Below is a small trained network, with its code and all its weights. Each question gives an input and a class and asks what happens when units are switched off, that is, made to give their printed mean instead of their output.

import numpy as np


def w(rows, s, z=0):
    codes = np.array(rows[::2]) - 128.0
    scale = np.full(codes.shape[1], s)
    scale[-1] = z or s
    return codes * scale


def norm(h):
    return h / np.sqrt((h * h).mean(-1, keepdims=True) + 1e-5)


def f(y):
    return np.maximum(y, 0)


def log_softmax(a):
    a = a - a.max(-1, keepdims=True)
    return a - np.log(np.exp(a).sum(-1, keepdims=True))


def net(x, mask):
    res = np.array(x, float).reshape(1, 2) / 4 @ E
    u = 0
    for l in range(4):
        y = f(norm(res) @ A[l][:, :-1].T + A[l][:, -1])
        res = res + np.where(mask[u : u + 6], y, B[l][:, -1]) @ B[l][:, :-1]
        u += 6
    return log_softmax(norm(res)[-1] @ U[:, :-1].T + U[:, -1])


A, B = {}, {}
E = w([
[128,132,176,102,136,149,124,105,249,118],'x0',
[145,148,184,234,106,26,96,251,98,138],'x1',
],0.002)
A[0] = w([
[110,123,102,92,119,160,133,78,113,134,94],'0.n0',
[145,133,83,108,119,156,122,103,32,141,1],'0.n1',
[125,123,93,123,137,152,143,104,41,119,6],'0.n2',
[103,119,104,119,112,138,135,122,76,123,224],'0.n3',
[121,134,134,145,125,95,115,162,2,125,156],'0.n4',
[136,148,102,122,134,146,129,111,115,121,39],'0.n5',
],0.008,0.00048)
B[0] = w([
[254,153,177,164,151,217,121,173,135,122,196],'0.n0',
[41,130,92,62,126,66,108,68,75,130,209],'0.n1',
[32,124,104,84,112,78,116,61,71,149,200],'0.n2',
[130,132,147,69,153,55,121,124,106,37,178],'0.n3',
[178,92,41,199,153,138,224,90,191,168,255],'0.n4',
[118,126,143,145,128,186,121,149,146,155,154],'0.n5',
],0.006,0.0083)
A[1] = w([
[58,142,147,70,82,135,57,175,66,98,2],'1.n0',
[92,120,178,140,97,62,79,225,67,124,63],'1.n1',
[155,77,52,229,104,119,171,207,159,152,45],'1.n2',
[49,122,142,90,86,110,77,142,164,121,71],'1.n3',
[145,160,192,159,141,79,93,159,69,132,81],'1.n4',
[1,121,106,148,43,62,125,148,112,142,190],'1.n5',
],0.0088,0.00064)
B[1] = w([
[181,182,189,130,125,180,74,119,67,160,151],'1.n0',
[113,110,116,112,159,71,111,139,100,3,154],'1.n1',
[131,230,222,171,120,132,160,171,72,120,255],'1.n2',
[75,117,169,106,65,158,145,83,117,184,153],'1.n3',
[119,110,140,123,192,122,133,105,98,74,149],'1.n4',
[152,58,96,103,150,126,95,163,224,86,171],'1.n5',
],0.0068,0.0094)
A[2] = w([
[190,111,145,196,128,183,114,226,205,147,1],'2.n0',
[79,57,2,106,182,106,131,132,125,114,41],'2.n1',
[98,158,51,88,123,155,86,130,126,144,83],'2.n2',
[97,90,34,80,142,87,56,125,100,133,85],'2.n3',
[109,75,21,81,175,81,135,113,194,104,155],'2.n4',
[77,93,35,97,148,74,128,132,123,137,53],'2.n5',
],0.0091,0.00047)
B[2] = w([
[204,103,36,68,1,119,88,129,160,14,255],'2.n0',
[139,90,49,169,127,13,130,71,163,188,237],'2.n1',
[93,74,126,196,180,129,132,238,200,171,173],'2.n2',
[181,173,165,189,99,179,190,177,147,93,219],'2.n3',
[127,110,44,168,190,68,216,39,73,183,235],'2.n4',
[151,100,83,127,127,108,136,57,193,129,221],'2.n5',
],0.0069,0.0055)
A[3] = w([
[119,108,98,122,168,103,80,196,64,82,95],'3.n0',
[132,165,143,151,172,139,93,188,173,133,82],'3.n1',
[177,195,179,248,127,161,181,255,128,164,2],'3.n2',
[159,87,159,135,228,167,88,143,131,122,156],'3.n3',
[89,130,158,111,195,105,148,164,125,63,73],'3.n4',
[126,150,137,102,209,208,75,150,50,159,10],'3.n5',
],0.0099,0.00052)
B[3] = w([
[109,116,149,118,81,158,136,97,177,188,154],'3.n0',
[136,138,82,144,84,120,150,88,90,163,144],'3.n1',
[137,254,198,155,223,190,232,172,157,70,247],'3.n2',
[108,142,141,121,105,140,116,116,89,188,155],'3.n3',
[101,116,91,122,152,93,88,139,92,90,167],'3.n4',
[206,92,114,174,170,141,64,177,39,197,168],'3.n5',
],0.0086,0.011)
U = w([
[149,109,19,168,175,42,174,44,140,184,149],'0',
[201,121,119,140,165,160,30,147,17,229,147],'1',
[35,127,152,105,154,59,49,121,63,56,130],'2',
[120,123,124,106,158,119,105,150,147,155,57],'3',
[67,127,193,93,62,154,113,75,156,201,133],'4',
[92,135,97,125,155,114,77,203,187,177,3],'5',
[146,254,168,173,199,141,205,163,129,91,158],'6',
[228,124,68,75,53,162,67,125,157,65,156],'7',
],0.0093,0.0069)

Each question gives the input, the list of numbers given to net, and the class t.
The units are the neurons (one row each of A and B). Each row of codes is followed by its name. A weight is (code - 128) times the scale printed after its matrix; where a second scale follows, it is the last column's (A, B and U).
mask holds one flag per neuron, layer by layer. A switched-off neuron (its flag False) gives its mean, the last column of its row in B, instead of its output. The means were averaged over made-up inputs and are rounded, as every weight is.
A unit's drop is (log p(t) with every unit on - log p(t) with that unit switched off) / (log p(t) with every unit on - log p(t) with every unit switched off).
The circuit of an input: a set's keep is (log p(t) with only the set's units on - log p(t) with every unit switched off) / (log p(t) with every unit on - log p(t) with every unit switched off). Starting from the 12 units with the biggest drops (on a tie, the unit counted first), units are removed one at a time, each time the one whose removal leaves the highest keep (on an exact tie, the one counted first), for as long as the keep stays at least 0.8.
units of the circuit, in order: the units of the circuit, biggest drop first
k most important neurons: the k neurons with the biggest drops, biggest first
top k neurons in layer l: the k neurons of layer l with the biggest drops, biggest first
drop of u: that unit's drop, to one decimal
input [5,2], class 4: units of the circuit, in order -> (0.n4; 1.n3; 3.n2)
input [4,3], class 2: units of the circuit, in order -> (0.n4; 1.n1; 3.n2)
input [7,0], class 4: top neuron in layer 2 -> (2.n3)
input [-2,-3], class 1: 2 most important neurons -> (1.n0; 0.n4)
input [0,-4], class 1: 2 most important neurons -> (0.n4; 1.n2)
input [7,3], class 2: top 2 neurons in layer 2 -> (2.n3; 2.n0)
input [-8,4], class 0: 3 most important neurons -> (0.n0; 0.n1; 0.n2)
input [1,-1], class 7: 2 most important neurons -> (2.n0; 0.n4)
input [8,1], class 4: 4 most important neurons -> (0.n4; 0.n0; 1.n2; 1.n3)
input [2,-1], class 7: 3 most important neurons -> (0.n4; 2.n0; 1.n2)
input [7,-1], class 7: 4 most important neurons -> (0.n2; 0.n1; 0.n4; 1.n2)
input [2,-6], class 7: 3 most important neurons -> (0.n0; 2.n0; 1.n2)
input [-6,-7], class 1: 3 most important neurons -> (1.n0; 0.n4; 0.n0)
input [3,0], class 4: top 3 neurons in layer 0 -> (0.n4; 0.n0; 0.n3)
input [1,1], class 2: 4 most important neurons -> (0.n4; 0.n0; 0.n1; 0.n2)
input [-6,3], class 0: 2 most important neurons -> (0.n0; 0.n1)
input [5,3], class 2: top 2 neurons in layer 1 -> (1.n1; 1.n2)
input [3,-5], class 7: most important neuron -> (2.n0)
input [-2,-5], class 1: 2 most important neurons -> (0.n4; 1.n0)
input [1,-8], class 1: 4 most important neurons -> (0.n4; 1.n5; 1.n2; 2.n3)
input [8,8], class 2: most important neuron -> (0.n4)
input [5,4], class 2: top 4 neurons in layer 0 -> (0.n4; 0.n0; 0.n2; 0.n1)
input [6,2], class 4: top 4 neurons in layer 0 -> (0.n4; 0.n0; 0.n3; 0.n2)
input [-3,-3], class 1: top 2 neurons in layer 0 -> (0.n0; 0.n4)
input [7,-2], class 7: drop of 0.n2 -> 0.9
input [-6,-4], class 0: drop of 2.n0 -> 0.0
input [6,6], class 2: drop of 0.n3 -> 0.1
input [-4,-7], class 1: drop of 0.n0 -> 0.4
